Below is a small trained network, with its code and all its weights. Each question gives an input and a class and asks what happens when units are switched off, that is, made to give their printed mean instead of their output.

import numpy as np


def w(rows, s, z=0):
    codes = np.array(rows[::2]) - 128.0
    scale = np.full(codes.shape[1], s)
    scale[-1] = z or s
    return codes * scale


def norm(h):
    return h / np.sqrt((h * h).mean(-1, keepdims=True) + 1e-5)


def f(y):
    return y / 2 * (1 + np.tanh(0.7978845608 * (y + 0.044715 * y**3)))


def log_softmax(a):
    a = a - a.max(-1, keepdims=True)
    return a - np.log(np.exp(a).sum(-1, keepdims=True))


def net(x, mask):
    res = np.array(x, float).reshape(1, 2) / 4 @ E
    u = 0
    for l in range(3):
        y = f(norm(res) @ A[l][:, :-1].T + A[l][:, -1])
        res = res + np.where(mask[u : u + 5], y, B[l][:, -1]) @ B[l][:, :-1]
        u += 5
    return log_softmax(norm(res)[-1] @ U[:, :-1].T + U[:, -1])


A, B = {}, {}
E = w([
[75,113,89,182,170,142,152],'x0',
[119,134,87,110,62,11,173],'x1',
],0.012)
A[0] = w([
[157,48,146,202,214,122,254,47],'0.n1',
[227,154,126,65,137,97,97,252],'0.n2',
[132,208,34,121,161,121,187,197],'0.n3',
[45,183,127,163,137,182,178,131],'0.n4',
[87,125,94,167,87,160,94,2],'0.n5',
],0.0064,0.0027)
B[0] = w([
[204,92,1,114,207,115,99,177],'0.n1',
[129,123,58,105,143,138,172,253],'0.n2',
[107,97,184,64,138,135,167,186],'0.n3',
[90,79,129,68,118,142,180,189],'0.n4',
[109,81,64,103,116,30,116,112],'0.n5',
],0.0083,0.0044)
A[1] = w([
[86,161,110,242,70,47,87,21],'1.n1',
[55,101,104,169,202,80,128,26],'1.n2',
[97,189,160,202,120,61,67,81],'1.n3',
[147,105,88,142,108,2,148,209],'1.n4',
[107,120,149,199,161,129,169,5],'1.n5',
],0.0071,0.0023)
B[1] = w([
[152,230,196,181,228,59,183,132],'1.n1',
[186,143,83,206,32,69,73,166],'1.n2',
[102,152,246,41,176,114,144,109],'1.n3',
[122,115,157,171,167,194,109,254],'1.n4',
[78,207,1,50,71,47,81,124],'1.n5',
],0.0072,0.006)
A[2] = w([
[131,173,157,140,107,1,183,26],'2.n1',
[173,157,139,46,85,124,101,3],'2.n2',
[125,193,146,137,62,68,187,171],'2.n3',
[212,98,174,22,63,121,60,41],'2.n4',
[187,74,123,137,183,195,235,148],'2.n5',
],0.0083,0.0023)
B[2] = w([
[122,254,129,192,229,116,85,198],'2.n1',
[101,57,92,139,139,169,96,168],'2.n2',
[119,148,170,86,162,202,185,194],'2.n3',
[91,45,28,188,157,117,118,204],'2.n4',
[152,176,208,87,49,61,164,255],'2.n5',
],0.0096,0.0071)
U = w([
[130,246,167,190,210,204,119,179],'0',
[111,2,23,196,157,101,110,162],'1',
[150,136,150,106,77,72,146,6],'2',
],0.0092,0.0024)

Each question gives the input, the list of numbers given to net, and the class t.
The units are the neurons (one row each of A and B). Each row of codes is followed by its name. A weight is (code - 128) times the scale printed after its matrix; where a second scale follows, it is the last column's (A, B and U).
mask holds one flag per neuron, layer by layer. A switched-off neuron (its flag False) gives its mean, the last column of its row in B, instead of its output. The means were averaged over made-up inputs and are rounded, as every weight is.
A unit's drop is (log p(t) with every unit on - log p(t) with that unit switched off) / (log p(t) with every unit on - log p(t) with every unit switched off).
The circuit of an input: a set's keep is (log p(t) with only the set's units on - log p(t) with every unit switched off) / (log p(t) with every unit on - log p(t) with every unit switched off). Starting from the 12 units with the biggest drops (on a tie, the unit counted first), units are removed one at a time, each time the one whose removal leaves the highest keep (on an exact tie, the one counted first), for as long as the keep stays at least 0.8.
units of the circuit, in order: the units of the circuit, biggest drop first
k most important neurons: the k neurons with the biggest drops, biggest first
top k neurons in layer l: the k neurons of layer l with the biggest drops, biggest first
drop when u is switched off: that unit's drop, to one decimal
input [0,-2], class 2: most important neuron => (2.n1)
input [0,-3], class 2: units of the circuit, in order => (2.n1, 2.n5)
input [-8,-6], class 1: units of the circuit, in order => (2.n4, 1.n4)
input [7,8], class 0: units of the circuit, in order => (2.n1, 1.n1)
input [-7,8], class 0: 2 most important neurons => (2.n1, 2.n3)
input [8,8], class 0: units of the circuit, in order => (2.n1, 1.n1)
input [-8,-7], class 1: 4 most important neurons => (2.n4, 1.n4, 2.n1, 2.n3)
input [7,-5], class 1: top 2 neurons in layer 2 => (2.n1, 2.n3)
input [-5,5], class 0: 3 most important neurons => (2.n1, 0.n1, 2.n3)
input [-3,-1], class 2: top 2 neurons in layer 1 => (1.n2, 1.n5)
input [-2,4], class 0: 3 most important neurons => (0.n1, 0.n4, 2.n1)
input [-4,2], class 1: top 2 neurons in layer 2 => (2.n4, 2.n2)
input [3,-1], class 2: 3 most important neurons => (0.n4, 2.n4, 2.n5)
input [1,1], class 2: most important neuron => (0.n3)
input [1,2], class 2: 2 most important neurons => (0.n3, 2.n1)
input [-1,-2], class 2: top 2 neurons in layer 2 => (2.n1, 2.n5)
input [8,-5], class 1: top 2 neurons in layer 2 => (2.n1, 2.n3)
input [-8,5], class 1: drop when 2.n4 is switched off => 0.8
input [6,-4], class 1: drop when 1.n4 is switched off => 0.1
input [-3,8], class 0: most important neuron => (2.n1)
input [-7,-4], class 1: drop when 2.n4 is switched off => 0.2
